Below are the code and all the weights of a small trained network. Each question names an input and a class and asks about switching units off, where a switched-off unit gives its printed mean instead of its output.

import numpy as np


def w(rows, s, z=0):
    codes = np.array(rows[::2]) - 128.0
    scale = np.full(codes.shape[1], s)
    scale[-1] = z or s
    return codes * scale


def norm(h):
    return h / np.sqrt((h * h).mean(-1, keepdims=True) + 1e-5)


def f(y):
    return y / 2 * (1 + np.tanh(0.7978845608 * (y + 0.044715 * y**3)))


def log_softmax(a):
    a = a - a.max(-1, keepdims=True)
    return a - np.log(np.exp(a).sum(-1, keepdims=True))


def net(x, mask):
    res = np.array(x, float).reshape(1, 6) / 4 @ E
    u = 0
    for l in range(2):
        y = f(norm(res) @ A[l][:, :-1].T + A[l][:, -1])
        res = res + np.where(mask[u : u + 5], y, B[l][:, -1]) @ B[l][:, :-1]
        u += 5
    return log_softmax(norm(res)[-1] @ U[:, :-1].T + U[:, -1])


A, B = {}, {}
E = w([
[73,147,87,216],'x0',
[147,99,1,80],'x1',
[130,136,130,128],'x2',
[110,119,126,123],'x3',
[129,121,126,131],'x4',
[138,172,133,121],'x5',
],0.0096)
A[0] = w([
[111,170,87,189,102],'L0N1',
[1,74,194,219,253],'L0N2',
[134,138,47,115,55],'L0N3',
[89,29,111,74,65],'L0N4',
[100,126,100,190,74],'L0N5',
],0.0095,0.0016)
B[0] = w([
[194,123,139,221,168],'L0N1',
[154,204,142,123,254],'L0N2',
[100,2,68,143,172],'L0N3',
[168,163,156,113,164],'L0N4',
[93,158,119,235,161],'L0N5',
],0.0081,0.0068)
A[1] = w([
[58,101,2,218,53],'L1N1',
[125,48,216,120,168],'L1N2',
[111,232,228,25,92],'L1N3',
[70,148,58,242,254],'L1N4',
[138,42,81,24,125],'L1N5',
],0.0085,0.0015)
B[1] = w([
[145,39,144,89,238],'L1N1',
[122,102,166,63,155],'L1N2',
[114,71,127,107,254],'L1N3',
[106,113,117,153,254],'L1N4',
[124,251,103,148,230],'L1N5',
],0.014,0.0057)
U = w([
[144,106,248,69,232],'0',
[175,216,70,75,9],'1',
[115,196,208,253,87],'2',
[138,65,86,187,149],'3',
],0.017,0.0011)

Each question gives the input, the list of numbers given to net, and the class t.
The units are the neurons (one row each of A and B). Each row of codes is followed by its name. A weight is (code - 128) times the scale printed after its matrix; where a second scale follows, it is the last column's (A, B and U).
mask holds one flag per neuron, layer by layer. A switched-off neuron (its flag False) gives its mean, the last column of its row in B, instead of its output. The means were averaged over made-up inputs and are rounded, as every weight is.
A unit's drop is (log p(t) with every unit on - log p(t) with that unit switched off) / (log p(t) with every unit on - log p(t) with every unit switched off).
The circuit of an input: a set's keep is (log p(t) with only the set's units on - log p(t) with every unit switched off) / (log p(t) with every unit on - log p(t) with every unit switched off). Starting from all 10 units, units are removed one at a time, each time the one whose removal leaves the highest keep (on an exact tie, the one counted first), for as long as the keep stays at least 0.8.
units of the circuit, in order: the units of the circuit, biggest drop first
k most important neurons: the k neurons with the biggest drops, biggest first
top k neurons in layer l: the k neurons of layer l with the biggest drops, biggest first
drop when u is switched off: that unit's drop, to one decimal
input [7,1,4,7,-8,7], class 3: units of the circuit, in order => (L1N1)
input [1,7,1,-2,-2,5], class 3: 2 most important neurons => (L0N3; L1N1)
input [-3,1,-2,-3,-5,-6], class 1: 3 most important neurons => (L1N5; L0N2; L1N1)
input [0,7,3,-8,4,-8], class 1: 2 most important neurons => (L1N5; L0N4)
input [0,7,-5,1,2,-4], class 1: top 2 neurons in layer 0 => (L0N4; L0N5)
input [0,-7,-2,-1,4,-2], class 0: 4 most important neurons => (L1N5; L1N3; L0N5; L0N1)
input [0,3,1,0,-2,-5], class 1: units of the circuit, in order => (L1N5; L0N1)
input [5,0,-8,-6,5,-8], class 2: top 4 neurons in layer 0 => (L0N2; L0N3; L0N5; L0N1)
input [-4,1,-6,5,-3,3], class 1: units of the circuit, in order => (L1N5; L0N2)
input [-3,1,-8,2,-2,-1], class 1: 3 most important neurons => (L1N5; L0N2; L1N1)
input [1,7,3,5,-2,7], class 3: top 2 neurons in layer 1 => (L1N1; L1N2)
input [0,-4,-6,-5,-5,8], class 0: 2 most important neurons => (L1N3; L1N5)
input [0,0,2,3,-6,5], class 0: top 2 neurons in layer 0 => (L0N5; L0N3)
input [0,-1,-2,-7,-6,-2], class 0: 2 most important neurons => (L0N5; L1N4)
input [2,1,3,-2,-8,6], class 3: top neuron in layer 0 => (L0N2)
input [0,-1,5,-8,-8,-8], class 0: 3 most important neurons => (L1N5; L0N1; L1N3)
input [3,-1,-2,5,-4,-8], class 2: drop when L0N2 is switched off => 0.8
input [-6,6,-2,8,8,-8], class 1: drop when L1N5 is switched off => 0.2
input [-6,2,-3,3,-3,-6], class 1: drop when L1N5 is switched off => 0.7
input [0,4,-6,5,-4,-3], class 1: top neuron in layer 1 => (L1N5)
